Here is a tiny trained network, its code and every weight. The questions are about switching its units off for an input and a class, where a switched-off unit gives its printed mean instead of its output.

import numpy as np


def w(rows, s, z=0):
    codes = np.array(rows[::2]) - 128.0
    scale = np.full(codes.shape[1], s)
    scale[-1] = z or s
    return codes * scale


def norm(h):
    return h / np.sqrt((h * h).mean(-1, keepdims=True) + 1e-5)


def f(y):
    return np.maximum(y, 0)


def log_softmax(a):
    a = a - a.max(-1, keepdims=True)
    return a - np.log(np.exp(a).sum(-1, keepdims=True))


def net(x, mask):
    res = np.array(x, float).reshape(1, 5) / 4 @ E
    u = 0
    for l in range(3):
        y = f(norm(res) @ A[l][:, :-1].T + A[l][:, -1])
        res = res + np.where(mask[u : u + 12], y, B[l][:, -1]) @ B[l][:, :-1]
        u += 12
    return log_softmax(norm(res)[-1] @ U[:, :-1].T + U[:, -1])


A, B = {}, {}
E = w([
[134,54,170,98,99,174,136],'x0',
[49,104,142,105,81,91,67],'x1',
[144,164,155,79,168,174,84],'x2',
[79,124,191,161,210,92,64],'x3',
[201,132,71,202,106,239,1],'x4',
],0.0052)
A[0] = w([
[125,214,19,156,163,184,123,102],'L0N1',
[123,60,101,168,99,154,80,112],'L0N2',
[144,203,6,179,197,114,116,2],'L0N3',
[59,119,141,169,149,124,119,127],'L0N4',
[98,127,120,140,47,105,141,105],'L0N5',
[2,84,128,93,107,66,64,91],'L0N6',
[172,174,123,206,128,98,139,103],'L0N7',
[206,123,137,70,125,110,166,100],'L0N8',
[134,120,120,51,139,125,123,141],'L0N9',
[153,161,238,94,213,91,77,72],'L0N10',
[130,108,74,131,82,138,161,123],'L0N11',
[138,83,101,160,161,82,146,42],'L0N12',
],0.0065,0.0053)
B[0] = w([
[162,170,115,45,149,70,84,214],'L0N1',
[166,133,163,160,54,196,111,219],'L0N2',
[200,231,94,110,126,39,115,174],'L0N3',
[83,141,74,96,109,117,137,190],'L0N4',
[150,151,145,116,103,100,149,177],'L0N5',
[57,145,129,136,57,53,123,253],'L0N6',
[181,184,91,167,116,75,132,169],'L0N7',
[118,140,122,95,152,177,153,174],'L0N8',
[142,145,143,145,149,109,180,179],'L0N9',
[121,118,211,139,254,142,110,221],'L0N10',
[113,183,216,127,202,111,114,191],'L0N11',
[99,100,98,177,140,108,138,134],'L0N12',
],0.0064,0.004)
A[1] = w([
[85,140,25,219,135,133,98,134],'L1N1',
[170,41,112,212,94,254,50,68],'L1N2',
[170,149,104,198,118,234,61,81],'L1N3',
[121,61,109,114,134,141,191,111],'L1N4',
[95,117,129,102,149,98,112,81],'L1N5',
[175,168,60,173,146,127,112,46],'L1N6',
[128,141,138,143,236,162,156,178],'L1N7',
[136,187,169,122,109,164,111,157],'L1N8',
[51,129,167,116,113,94,91,41],'L1N9',
[98,151,81,87,94,140,122,116],'L1N10',
[55,111,171,139,195,97,147,137],'L1N11',
[106,106,54,244,159,115,170,2],'L1N12',
],0.0069,0.0038)
B[1] = w([
[153,179,180,76,139,180,248,182],'L1N1',
[178,8,151,141,187,3,131,255],'L1N2',
[162,61,114,55,86,43,179,245],'L1N3',
[116,236,88,96,119,133,177,164],'L1N4',
[125,116,124,142,113,147,87,163],'L1N5',
[151,159,108,156,120,71,98,177],'L1N6',
[162,120,121,139,18,112,140,227],'L1N7',
[162,67,105,115,144,133,137,214],'L1N8',
[96,126,158,165,94,141,114,206],'L1N9',
[150,86,104,148,83,159,121,164],'L1N10',
[142,142,110,178,109,239,68,255],'L1N11',
[129,104,163,248,127,89,194,134],'L1N12',
],0.0058,0.0041)
A[2] = w([
[132,162,172,126,174,156,201,117],'L2N1',
[173,134,96,50,146,154,196,110],'L2N2',
[86,143,101,127,59,179,175,116],'L2N3',
[37,92,161,156,111,136,122,96],'L2N4',
[204,141,59,193,120,96,107,120],'L2N5',
[118,115,65,84,115,187,183,132],'L2N6',
[179,57,114,146,149,90,183,158],'L2N7',
[194,126,164,116,254,161,126,100],'L2N8',
[76,128,178,151,173,147,97,89],'L2N9',
[154,140,152,129,199,171,143,3],'L2N10',
[54,143,140,135,210,61,171,145],'L2N11',
[173,12,88,59,150,118,107,95],'L2N12',
],0.0086,0.0051)
B[2] = w([
[106,103,141,158,147,122,180,196],'L2N1',
[87,125,100,104,161,179,116,218],'L2N2',
[120,105,106,124,140,95,150,196],'L2N3',
[151,205,129,87,108,134,109,221],'L2N4',
[148,147,137,117,189,83,119,239],'L2N5',
[91,156,91,124,167,125,125,175],'L2N6',
[80,96,166,150,155,113,86,253],'L2N7',
[171,119,87,144,2,130,163,201],'L2N8',
[145,156,192,87,214,193,94,190],'L2N9',
[216,108,116,157,52,175,187,142],'L2N10',
[158,102,131,138,125,192,64,216],'L2N11',
[96,48,113,128,117,133,86,235],'L2N12',
],0.009,0.0048)
U = w([
[89,192,196,129,148,201,45,184],'0',
[209,124,155,179,87,221,167,74],'1',
[49,130,96,117,170,163,223,179],'2',
[120,141,147,252,169,90,148,8],'3',
[112,103,46,89,127,203,76,1],'4',
[156,15,126,128,113,71,75,197],'5',
[61,169,129,115,2,64,118,132],'6',
[222,212,76,119,165,60,91,177],'7',
],0.017,0.0043)

Each question gives the input, the list of numbers given to net, and the class t.
The units are the neurons (one row each of A and B). Each row of codes is followed by its name. A weight is (code - 128) times the scale printed after its matrix; where a second scale follows, it is the last column's (A, B and U).
mask holds one flag per neuron, layer by layer. A switched-off neuron (its flag False) gives its mean, the last column of its row in B, instead of its output. The means were averaged over made-up inputs and are rounded, as every weight is.
A unit's drop is (log p(t) with every unit on - log p(t) with that unit switched off) / (log p(t) with every unit on - log p(t) with every unit switched off).
The circuit of an input: a set's keep is (log p(t) with only the set's units on - log p(t) with every unit switched off) / (log p(t) with every unit on - log p(t) with every unit switched off). Starting from the 12 units with the biggest drops (on a tie, the unit counted first), units are removed one at a time, each time the one whose removal leaves the highest keep (on an exact tie, the one counted first), for as long as the keep stays at least 0.8.
circuit, biggest first: the units of the circuit, biggest drop first
top k neurons: the k neurons with the biggest drops, biggest first
top k neurons in layer l: the k neurons of layer l with the biggest drops, biggest first
drop when u is switched off: that unit's drop, to one decimal
input [0,6,3,-7,1], class 4: top 2 neurons in layer 1 => (L1N2, L1N8)
input [-6,8,-6,0,7], class 7: circuit, biggest first => (L2N5, L1N1)
input [-8,4,-4,4,0], class 6: circuit, biggest first => (L0N6)
input [4,6,3,2,2], class 0: circuit, biggest first => (L1N3, L2N9)
input [-2,-4,-3,2,-5], class 3: top 4 neurons => (L1N12, L1N1, L0N12, L0N1)
input [-7,1,-8,-7,-6], class 2: top 2 neurons in layer 1 => (L1N2, L1N7)
input [-2,0,-7,0,6], class 7: top 2 neurons => (L0N3, L0N7)
input [2,-4,-2,8,1], class 1: top 2 neurons => (L0N6, L2N8)
input [-6,-5,7,6,-1], class 1: top 2 neurons => (L0N10, L2N8)
input [1,4,-2,2,-4], class 6: top 4 neurons => (L0N6, L0N11, L0N10, L0N4)
input [-5,-3,2,6,-5], class 0: top 2 neurons => (L2N9, L1N1)
input [1,0,-8,-5,-1], class 2: top 2 neurons => (L1N2, L0N6)
input [8,-4,0,-4,-7], class 2: drop when L2N4 is switched off => 0.0
input [7,-6,-1,-6,4], class 5: drop when L1N2 is switched off => 0.1
input [3,-3,-3,-5,2], class 5: drop when L0N6 is switched off => 0.1
input [-5,-5,-7,3,-8], class 3: top neuron => (L2N11)
input [6,-3,7,1,-7], class 1: top 2 neurons => (L0N10, L2N8)
input [-5,-8,0,7,-4], class 1: top 2 neurons => (L0N10, L2N8)
